Here is a tiny trained network, its code and every weight. The questions are about switching its units off for an input and a class, where a switched-off unit gives its printed mean instead of its output.

import numpy as np


def w(rows, s, z=0):
    codes = np.array(rows[::2]) - 128.0
    scale = np.full(codes.shape[1], s)
    scale[-1] = z or s
    return codes * scale


def f(y):
    return np.maximum(y, 0)


def log_softmax(a):
    a = a - a.max(-1, keepdims=True)
    return a - np.log(np.exp(a).sum(-1, keepdims=True))


def net(x, mask):
    res = np.array(x, float).reshape(1, 6) / 4 @ E
    y = f(res @ A[0][:, :-1].T + A[0][:, -1])
    res = res + np.where(mask, y, B[0][:, -1]) @ B[0][:, :-1]
    return log_softmax(res[-1] @ U[:, :-1].T + U[:, -1])


A, B = {}, {}
E = w([
[137,87,231,133,176,105,114,146,132,254,135],'x0',
[62,206,178,71,178,95,160,91,143,104,178],'x1',
[43,132,174,66,56,116,61,174,142,121,53],'x2',
[127,121,129,130,133,119,130,132,134,119,132],'x3',
[118,52,120,69,138,86,114,82,11,112,144],'x4',
[232,169,238,161,82,97,163,99,95,61,68],'x5',
],0.0073)
A[0] = w([
[180,61,86,179,92,137,87,158,142,146,91,141],'neuron 0',
[145,192,138,170,124,167,119,175,217,158,130,59],'neuron 1',
[56,233,185,61,184,63,175,73,163,104,202,254],'neuron 2',
[156,194,160,185,133,160,150,166,218,151,119,141],'neuron 3',
[174,111,112,167,180,133,180,100,123,161,183,18],'neuron 4',
[190,137,198,135,99,103,158,90,79,83,95,58],'neuron 5',
[187,118,91,168,187,124,191,73,134,152,186,46],'neuron 6',
[67,118,169,64,64,119,36,167,140,156,55,46],'neuron 7',
[48,81,17,82,189,173,75,156,150,180,190,11],'neuron 8',
[140,49,129,72,152,70,103,78,33,125,143,129],'neuron 9',
[172,116,92,181,197,161,193,75,110,152,148,76],'neuron 10',
[150,73,230,121,201,92,107,144,140,254,121,136],'neuron 11',
],0.006,0.0013)
B[0] = w([
[131,57,140,141,163,180,167,151,76,153,75,199],'neuron 0',
[80,148,134,130,163,170,72,168,91,94,206,186],'neuron 1',
[155,22,113,157,169,195,172,155,79,174,29,241],'neuron 2',
[101,132,114,123,181,139,52,165,73,95,185,200],'neuron 3',
[106,131,177,137,45,130,163,72,166,126,162,185],'neuron 4',
[175,197,125,137,161,54,109,191,121,167,107,208],'neuron 5',
[88,120,180,130,57,136,153,96,144,115,176,200],'neuron 6',
[75,133,183,128,35,127,191,75,165,130,168,218],'neuron 7',
[223,226,169,163,117,28,162,180,134,221,92,254],'neuron 8',
[87,150,134,143,166,157,28,177,44,95,220,215],'neuron 9',
[77,129,182,120,82,131,168,75,148,115,170,197],'neuron 10',
[153,130,1,22,148,108,115,36,206,50,106,230],'neuron 11',
],0.0066,0.0072)
U = w([
[217,245,170,153,133,8,145,177,129,193,100,68],'0',
[54,110,213,129,11,140,177,77,157,126,170,65],'1',
[119,110,119,135,150,133,124,130,132,117,120,254],'2',
[81,134,137,135,200,167,13,168,83,98,208,63],'3',
[141,11,136,145,178,207,187,146,105,164,39,96],'4',
[160,152,1,66,137,117,124,66,182,62,100,161],'5',
],0.0089,0.0059)

Each question gives the input, the list of numbers given to net, and the class t.
The units are the neurons (one row each of A and B). Each row of codes is followed by its name. A weight is (code - 128) times the scale printed after its matrix; where a second scale follows, it is the last column's (A, B and U).
mask holds one flag per neuron, in row order. A switched-off neuron (its flag False) gives its mean, the last column of its row in B, instead of its output. The means were averaged over made-up inputs and are rounded, as every weight is.
A unit's drop is (log p(t) with every unit on - log p(t) with that unit switched off) / (log p(t) with every unit on - log p(t) with every unit switched off).
The circuit of an input: a set's keep is (log p(t) with only the set's units on - log p(t) with every unit switched off) / (log p(t) with every unit on - log p(t) with every unit switched off). Starting from all 12 units, units are removed one at a time, each time the one whose removal leaves the highest keep (on an exact tie, the one counted first), for as long as the keep stays at least 0.8.
circuit, biggest first: the units of the circuit, biggest drop first
unit that matters most: the unit with the biggest drop
top k neurons: the k neurons with the biggest drops, biggest first
drop of u: that unit's drop, to one decimal
input [-6,-5,-1,0,6,-1], class 3: top 3 neurons	neuron 9; neuron 11; neuron 2
input [7,-4,3,2,-3,6], class 5: top 2 neurons	neuron 11; neuron 8
input [-5,-5,5,1,-7,-1], class 3: circuit, biggest first	neuron 1; neuron 3
input [-5,0,1,0,5,8], class 0: circuit, biggest first	neuron 5
input [-5,-7,6,1,-7,-3], class 3: top 2 neurons	neuron 1; neuron 3
input [0,-6,5,6,-3,-6], class 0: top 2 neurons	neuron 8; neuron 2
input [3,2,-2,-2,-8,5], class 3: circuit, biggest first	neuron 3; neuron 1
input [-4,7,-7,3,8,4], class 3: top 2 neurons	neuron 9; neuron 7
input [-3,3,-8,6,-4,5], class 1: circuit, biggest first	neuron 6; neuron 10
input [0,-4,4,-1,7,3], class 3: top 3 neurons	neuron 9; neuron 8; neuron 2
input [6,1,1,3,-6,1], class 3: top 2 neurons	neuron 3; neuron 1
input [-8,6,6,6,8,0], class 3: top 2 neurons	neuron 9; neuron 11
input [-6,-3,-3,-2,7,-5], class 3: top 2 neurons	neuron 9; neuron 11
input [-5,2,-7,-2,-1,5], class 1: unit that matters most	neuron 8
input [5,3,7,-8,-4,4], class 2: circuit, biggest first	neuron 11; neuron 8
input [-1,2,-6,2,-7,4], class 3: top 3 neurons	neuron 3; neuron 1; neuron 8
input [-4,-1,-3,6,-2,-7], class 0: top 2 neurons	neuron 8; neuron 11
input [-7,-5,2,-5,7,3], class 3: circuit, biggest first	neuron 9; neuron 11
input [1,4,-2,1,1,2], class 4: circuit, biggest first	neuron 2; neuron 8
input [6,8,-2,-7,1,-4], class 4: unit that matters most	neuron 2
input [8,-3,4,-1,1,-7], class 5: top 2 neurons	neuron 11; neuron 5
input [-4,6,-4,8,-6,6], class 2: circuit, biggest first	neuron 8; neuron 2
input [6,5,4,-4,4,-3], class 5: drop of neuron 11	1.1
input [3,-2,-4,1,-3,2], class 1: drop of neuron 8	0.3
